Below is a small trained network, with its code and all its weights. Each question gives an input and a class and asks what happens when units are switched off, that is, made to give their printed mean instead of their output.

import numpy as np


def w(rows, s, z=0):
    codes = np.array(rows[::2]) - 128.0
    scale = np.full(codes.shape[1], s)
    scale[-1] = z or s
    return codes * scale


def f(y):
    return y / 2 * (1 + np.tanh(0.7978845608 * (y + 0.044715 * y**3)))


def log_softmax(a):
    a = a - a.max(-1, keepdims=True)
    return a - np.log(np.exp(a).sum(-1, keepdims=True))


def net(x, mask):
    res = np.array(x, float).reshape(1, 3) / 4 @ E
    y = f(res @ A[0][:, :-1].T + A[0][:, -1])
    res = res + np.where(mask, y, B[0][:, -1]) @ B[0][:, :-1]
    return log_softmax(res[-1] @ U[:, :-1].T + U[:, -1])


A, B = {}, {}
E = w([
[50,156,160,25,159,202,233,83,162],'x0',
[152,251,237,195,124,116,90,157,97],'x1',
[75,143,146,157,4,118,153,66,180],'x2',
],0.013)
A[0] = w([
[77,112,119,93,2,158,113,90,189,183],'neuron 1',
[167,73,116,96,144,185,200,109,185,149],'neuron 2',
[116,15,62,146,65,66,69,160,93,199],'neuron 3',
[145,84,133,120,194,96,91,156,1,152],'neuron 4',
[173,92,147,121,202,131,180,178,40,232],'neuron 5',
[165,143,150,128,172,147,126,199,124,194],'neuron 6',
[141,136,160,222,112,86,82,164,104,120],'neuron 7',
[109,88,143,36,224,171,77,189,40,254],'neuron 8',
[47,241,200,95,145,160,156,168,107,81],'neuron 9',
[123,37,67,167,123,170,78,164,169,169],'neuron 10',
],0.009,0.0058)
B[0] = w([
[85,48,171,152,72,123,177,167,83,246],'neuron 1',
[133,81,147,86,131,80,177,53,167,208],'neuron 2',
[116,210,93,237,110,173,145,135,35,240],'neuron 3',
[153,95,93,64,153,124,122,182,101,224],'neuron 4',
[197,84,123,57,243,109,68,99,152,221],'neuron 5',
[163,142,103,154,169,20,56,164,82,193],'neuron 6',
[144,104,200,104,132,96,141,180,254,235],'neuron 7',
[137,126,91,33,166,153,54,68,150,250],'neuron 8',
[136,191,73,175,164,136,126,92,44,215],'neuron 9',
[112,167,72,130,176,182,104,87,116,199],'neuron 10',
],0.0098,0.014)
U = w([
[157,186,1,130,188,129,89,105,73,186],'0',
[54,177,151,230,122,244,134,148,49,210],'1',
[154,68,154,125,198,88,70,225,158,94],'2',
[137,156,193,178,46,127,115,184,249,153],'3',
[130,58,156,75,220,205,111,72,246,17],'4',
[97,65,128,86,96,99,201,127,174,5],'5',
],0.0094,0.0025)

Each question gives the input, the list of numbers given to net, and the class t.
The units are the neurons (one row each of A and B). Each row of codes is followed by its name. A weight is (code - 128) times the scale printed after its matrix; where a second scale follows, it is the last column's (A, B and U).
mask holds one flag per neuron, in row order. A switched-off neuron (its flag False) gives its mean, the last column of its row in B, instead of its output. The means were averaged over made-up inputs and are rounded, as every weight is.
A unit's drop is (log p(t) with every unit on - log p(t) with that unit switched off) / (log p(t) with every unit on - log p(t) with every unit switched off).
The circuit of an input: a set's keep is (log p(t) with only the set's units on - log p(t) with every unit switched off) / (log p(t) with every unit on - log p(t) with every unit switched off). Starting from all 10 units, units are removed one at a time, each time the one whose removal leaves the highest keep (on an exact tie, the one counted first), for as long as the keep stays at least 0.8.
circuit, biggest first: the units of the circuit, biggest drop first
unit that matters most: the unit with the biggest drop
top k neurons: the k neurons with the biggest drops, biggest first
drop when u is switched off: that unit's drop, to one decimal
input [-7,-1,8], class 1: circuit, biggest first => (neuron 3)
input [-5,2,1], class 3: top 2 neurons => (neuron 7; neuron 5)
input [-4,2,-3], class 2: top 2 neurons => (neuron 7; neuron 9)
input [0,2,5], class 3: top 2 neurons => (neuron 3; neuron 10)
input [1,-5,1], class 5: top 3 neurons => (neuron 2; neuron 9; neuron 5)
input [0,1,2], class 3: top 3 neurons => (neuron 3; neuron 9; neuron 10)
input [-1,1,-4], class 2: top 4 neurons => (neuron 9; neuron 3; neuron 10; neuron 6)
input [-1,2,-4], class 2: top 3 neurons => (neuron 3; neuron 9; neuron 6)
input [0,5,-4], class 2: top 4 neurons => (neuron 3; neuron 10; neuron 7; neuron 5)
input [7,1,-2], class 0: top 3 neurons => (neuron 9; neuron 7; neuron 1)
input [-1,5,6], class 3: top 2 neurons => (neuron 3; neuron 7)
input [8,-7,1], class 5: drop when neuron 1 is switched off => 0.6
input [3,6,2], class 1: drop when neuron 5 is switched off => 0.4
input [-4,-6,8], class 1: drop when neuron 9 is switched off => 0.0
input [3,-8,4], class 5: unit that matters most => neuron 2
